Here is a tiny trained network, its code and every weight. The questions are about switching its units off for an input and a target symbol, where a switched-off unit gives its printed mean instead of its output.

import numpy as np


def w(rows, s, z=0):
    codes = np.array(rows[::2]) - 128.0
    scale = np.full(codes.shape[1], s)
    scale[-1] = z or s
    return codes * scale


def norm(h):
    return h / np.sqrt((h * h).mean(-1, keepdims=True) + 1e-5)


def f(y):
    return y / 2 * (1 + np.tanh(0.7978845608 * (y + 0.044715 * y**3)))


def softmax(a):
    e = np.exp(a - a.max(-1, keepdims=True))
    return e / e.sum(-1, keepdims=True)


def log_softmax(a):
    a = a - a.max(-1, keepdims=True)
    return a - np.log(np.exp(a).sum(-1, keepdims=True))


def net(x, mask):
    ids = ['βγδηθλμξπτφ'.index(c) for c in x.split()]
    T = len(ids)
    res = E[ids] + P[:T]
    u = 0
    for l in range(2):
        r = norm(res)
        for j in range(2):
            rows = slice(3 * j, 3 * j + 3)
            q, k, v = (r @ M[l][rows].T for M in (Q, K, V))
            z = softmax(np.where(np.tri(T) > 0, q @ k.T / 3**0.5, -1e9)) @ v
            o = O[l][rows]
            res = res + np.where(mask[u + j], z, o[:, -1]) @ o[:, :-1]
        u += 2
        y = f(norm(res) @ A[l][:, :-1].T + A[l][:, -1])
        res = res + np.where(mask[u : u + 12], y, B[l][:, -1]) @ B[l][:, :-1]
        u += 12
    return log_softmax(norm(res)[-1] @ U[:, :-1].T + U[:, -1])


Q, K, V, O, A, B = {}, {}, {}, {}, {}, {}
E = w([
[111,165,103,170,195,153],'β',
[173,78,156,217,189,87],'γ',
[61,56,136,91,150,102],'δ',
[119,150,90,155,196,195],'η',
[117,96,6,118,83,66],'θ',
[118,212,123,164,72,97],'λ',
[156,67,114,165,199,45],'μ',
[132,113,87,144,151,210],'ξ',
[111,166,117,201,114,190],'π',
[184,214,148,116,99,123],'τ',
[140,230,153,68,129,120],'φ',
],0.011)
P = w([
[56,47,3,202,166,2],'0',
[84,125,14,163,179,40],'1',
[120,136,48,154,149,74],'2',
[122,154,101,117,124,139],'3',
[141,175,146,100,139,161],'4',
[150,182,205,82,126,190],'5',
],0.0046)
Q[0] = w([
[161,116,99,75,95,91],'0.h1',
[174,126,141,130,176,105],'0.h1',
[121,147,94,129,140,202],'0.h1',
[140,3,165,185,200,21],'0.h2',
[130,37,240,143,177,221],'0.h2',
[53,135,103,232,183,205],'0.h2',
],0.019)
K[0] = w([
[101,126,93,160,122,89],'0.h1',
[139,127,143,162,130,136],'0.h1',
[145,174,164,102,114,165],'0.h1',
[121,59,185,161,239,86],'0.h2',
[171,134,231,132,169,172],'0.h2',
[107,129,107,250,151,243],'0.h2',
],0.022)
V[0] = w([
[123,82,139,67,113,72],'0.h1',
[254,119,102,142,86,105],'0.h1',
[60,105,111,193,54,195],'0.h1',
[148,68,96,138,138,203],'0.h2',
[156,91,124,105,114,87],'0.h2',
[103,106,127,184,65,183],'0.h2',
],0.015)
O[0] = w([
[207,112,123,93,135,139,81],'0.h1',
[125,151,1,144,152,109,56],'0.h1',
[38,131,125,91,127,187,43],'0.h1',
[195,87,83,109,151,152,44],'0.h2',
[122,131,167,78,124,103,119],'0.h2',
[116,109,63,122,70,175,2],'0.h2',
],0.012,0.0037)
A[0] = w([
[149,111,145,153,122,159,156],'0.n1',
[147,194,147,91,101,177,254],'0.n2',
[139,91,149,110,176,196,92],'0.n3',
[110,85,137,78,138,93,121],'0.n4',
[104,138,157,180,119,142,44],'0.n5',
[172,167,117,101,90,146,64],'0.n6',
[177,99,135,149,116,162,153],'0.n7',
[113,101,72,85,121,133,17],'0.n8',
[158,146,172,107,99,157,110],'0.n9',
[96,6,141,134,124,54,122],'0.n10',
[91,112,133,101,113,98,121],'0.n11',
[173,159,111,147,89,125,153],'0.n12',
],0.021,0.0036)
B[0] = w([
[127,178,102,107,120,123,151],'0.n1',
[43,162,78,178,69,58,197],'0.n2',
[158,182,180,56,179,94,206],'0.n3',
[145,91,138,95,218,166,209],'0.n4',
[141,215,188,135,139,113,188],'0.n5',
[156,107,112,165,151,98,131],'0.n6',
[105,170,82,122,78,100,158],'0.n7',
[71,87,124,41,171,87,176],'0.n8',
[130,158,127,145,178,43,183],'0.n9',
[118,100,113,208,165,253,255],'0.n10',
[131,83,114,133,188,144,165],'0.n11',
[148,189,139,163,166,95,174],'0.n12',
],0.021,0.0069)
Q[1] = w([
[173,151,115,115,134,160],'1.h1',
[104,107,144,102,142,138],'1.h1',
[159,93,162,142,116,126],'1.h1',
[84,153,78,40,181,138],'1.h2',
[93,129,159,172,237,114],'1.h2',
[154,125,136,109,147,7],'1.h2',
],0.019)
K[1] = w([
[154,57,123,164,73,96],'1.h1',
[123,106,122,80,143,128],'1.h1',
[181,110,144,160,132,144],'1.h1',
[25,150,123,44,207,160],'1.h2',
[132,50,120,146,246,175],'1.h2',
[194,172,16,178,249,29],'1.h2',
],0.013)
V[1] = w([
[205,82,61,158,127,230],'1.h1',
[86,46,140,207,27,60],'1.h1',
[172,248,72,141,105,146],'1.h1',
[127,140,193,143,51,173],'1.h2',
[98,53,131,188,81,186],'1.h2',
[99,97,130,27,161,114],'1.h2',
],0.014)
O[1] = w([
[43,78,190,94,138,10,52],'1.h1',
[112,190,203,204,254,185,1],'1.h1',
[134,44,72,43,139,172,147],'1.h1',
[94,97,197,80,186,134,29],'1.h2',
[82,164,113,131,211,47,106],'1.h2',
[108,62,158,211,73,65,140],'1.h2',
],0.0092,0.0097)
A[1] = w([
[145,6,96,212,108,232,84],'1.n1',
[153,109,165,109,118,200,128],'1.n2',
[65,78,101,95,198,96,95],'1.n3',
[119,80,32,174,176,100,89],'1.n4',
[148,125,190,120,83,81,84],'1.n5',
[143,157,143,100,87,100,56],'1.n6',
[125,91,105,134,208,192,135],'1.n7',
[64,86,114,113,141,222,102],'1.n8',
[138,127,207,64,69,125,3],'1.n9',
[169,151,182,78,124,118,84],'1.n10',
[105,156,202,166,92,139,82],'1.n11',
[102,172,152,66,102,128,72],'1.n12',
],0.018,0.0061)
B[1] = w([
[130,130,37,252,168,81,218],'1.n1',
[111,158,129,171,147,93,155],'1.n2',
[170,192,142,108,93,166,220],'1.n3',
[125,64,173,149,182,136,240],'1.n4',
[143,140,93,161,120,137,143],'1.n5',
[130,129,115,107,153,103,154],'1.n6',
[121,53,135,69,101,102,255],'1.n7',
[110,173,97,193,125,130,189],'1.n8',
[100,137,68,113,191,124,139],'1.n9',
[113,136,165,187,131,132,151],'1.n10',
[147,78,141,97,82,133,157],'1.n11',
[113,99,147,88,124,122,162],'1.n12',
],0.037,0.0098)
U = w([
[121,33,70,217,192,122,180],'β',
[149,69,242,28,157,99,253],'γ',
[218,184,254,190,125,162,133],'δ',
[131,186,145,143,183,91,20],'η',
[13,160,82,168,85,243,158],'θ',
[68,192,119,42,253,106,122],'λ',
[136,98,139,130,39,125,74],'μ',
[243,177,25,126,114,203,101],'ξ',
[107,83,36,9,81,99,156],'π',
[141,149,140,149,59,18,47],'τ',
[6,95,226,140,95,157,89],'φ',
],0.0084,0.004)

Each question gives the input, a string of symbols that net reads in full, and the target symbol t.
The units are the heads (3 rows each of Q, K, V and O) and the neurons (one row each of A and B). Each row of codes is followed by its name. A weight is (code - 128) times the scale printed after its matrix; where a second scale follows, it is the last column's (O, A, B and U).
mask holds one flag per unit, layer by layer, with each layer's heads first. A switched-off unit (its flag False) gives its mean, the last column of its rows in O or B, instead of its output. The means were averaged over made-up inputs and are rounded, as every weight is.
A unit's drop is (log p(t) with every unit on - log p(t) with that unit switched off) / (log p(t) with every unit on - log p(t) with every unit switched off).
The circuit of an input: a set's keep is (log p(t) with only the set's units on - log p(t) with every unit switched off) / (log p(t) with every unit on - log p(t) with every unit switched off). Starting from the 12 units with the biggest drops (on a tie, the unit counted first), units are removed one at a time, each time the one whose removal leaves the highest keep (on an exact tie, the one counted first), for as long as the keep stays at least 0.8.
circuit, biggest first: the units of the circuit, biggest drop first
top k neurons: the k neurons with the biggest drops, biggest first
which heads matter: for each layer, one digit per head in row order, 1 if its drop is at least 0.15 and else 0, layers parted by /
input δ π φ φ φ φ, target δ: circuit, biggest first : (1.h1 0.h2 1.n1)
input ξ δ γ θ δ η, target τ: top 2 neurons : (0.n8 0.n5)
input γ λ τ λ λ β, target δ: circuit, biggest first : (0.n5 1.n1)
input δ τ ξ φ, target ξ: which heads matter : 10 / 11
input δ λ η, target δ: circuit, biggest first : (0.h1 1.h1 1.n1 0.n5)
input δ δ γ λ, target τ: circuit, biggest first : (0.n10)
input μ γ τ γ δ φ, target λ: circuit, biggest first : (1.h2 0.n10)
input δ φ φ ξ η η, target π: circuit, biggest first : (0.n7 0.h2 0.n10)
input τ φ λ, target ξ: which heads matter : 10 / 10
input β π ξ β, target θ: circuit, biggest first : (0.h1 1.n4)
input δ μ φ, target τ: which heads matter : 11 / 00
input δ θ δ, target γ: top 3 neurons : (0.n9 0.n3 0.n10)
input β λ γ δ β, target δ: circuit, biggest first : (0.n5 0.h1)
input η δ δ γ μ β, target γ: circuit, biggest first : (1.n1)
input τ δ τ, target ξ: which heads matter : 10 / 11
input φ δ τ τ φ, target ξ: which heads matter : 10 / 10
input τ β η η, target λ: which heads matter : 11 / 00
input δ δ π β, target θ: top 2 neurons : (1.n7 1.n8)
input β φ φ, target γ: top 2 neurons : (1.n1 1.n11)
input π φ φ η τ, target δ: which heads matter : 11 / 10
input β θ λ μ ξ, target π: top 2 neurons : (0.n3 0.n8)
input μ δ λ τ θ μ, target γ: which heads matter : 00 / 11
input λ τ λ ξ β, target π: top 2 neurons : (0.n3 0.n8)
input φ μ δ φ τ ξ, target ξ: top 3 neurons : (0.n10 0.n7 0.n12)
input δ β λ, target τ: which heads matter : 10 / 00
input τ φ φ β λ, target δ: top neuron : (0.n5)
input δ δ γ γ δ, target δ: top 2 neurons : (0.n10 0.n9)
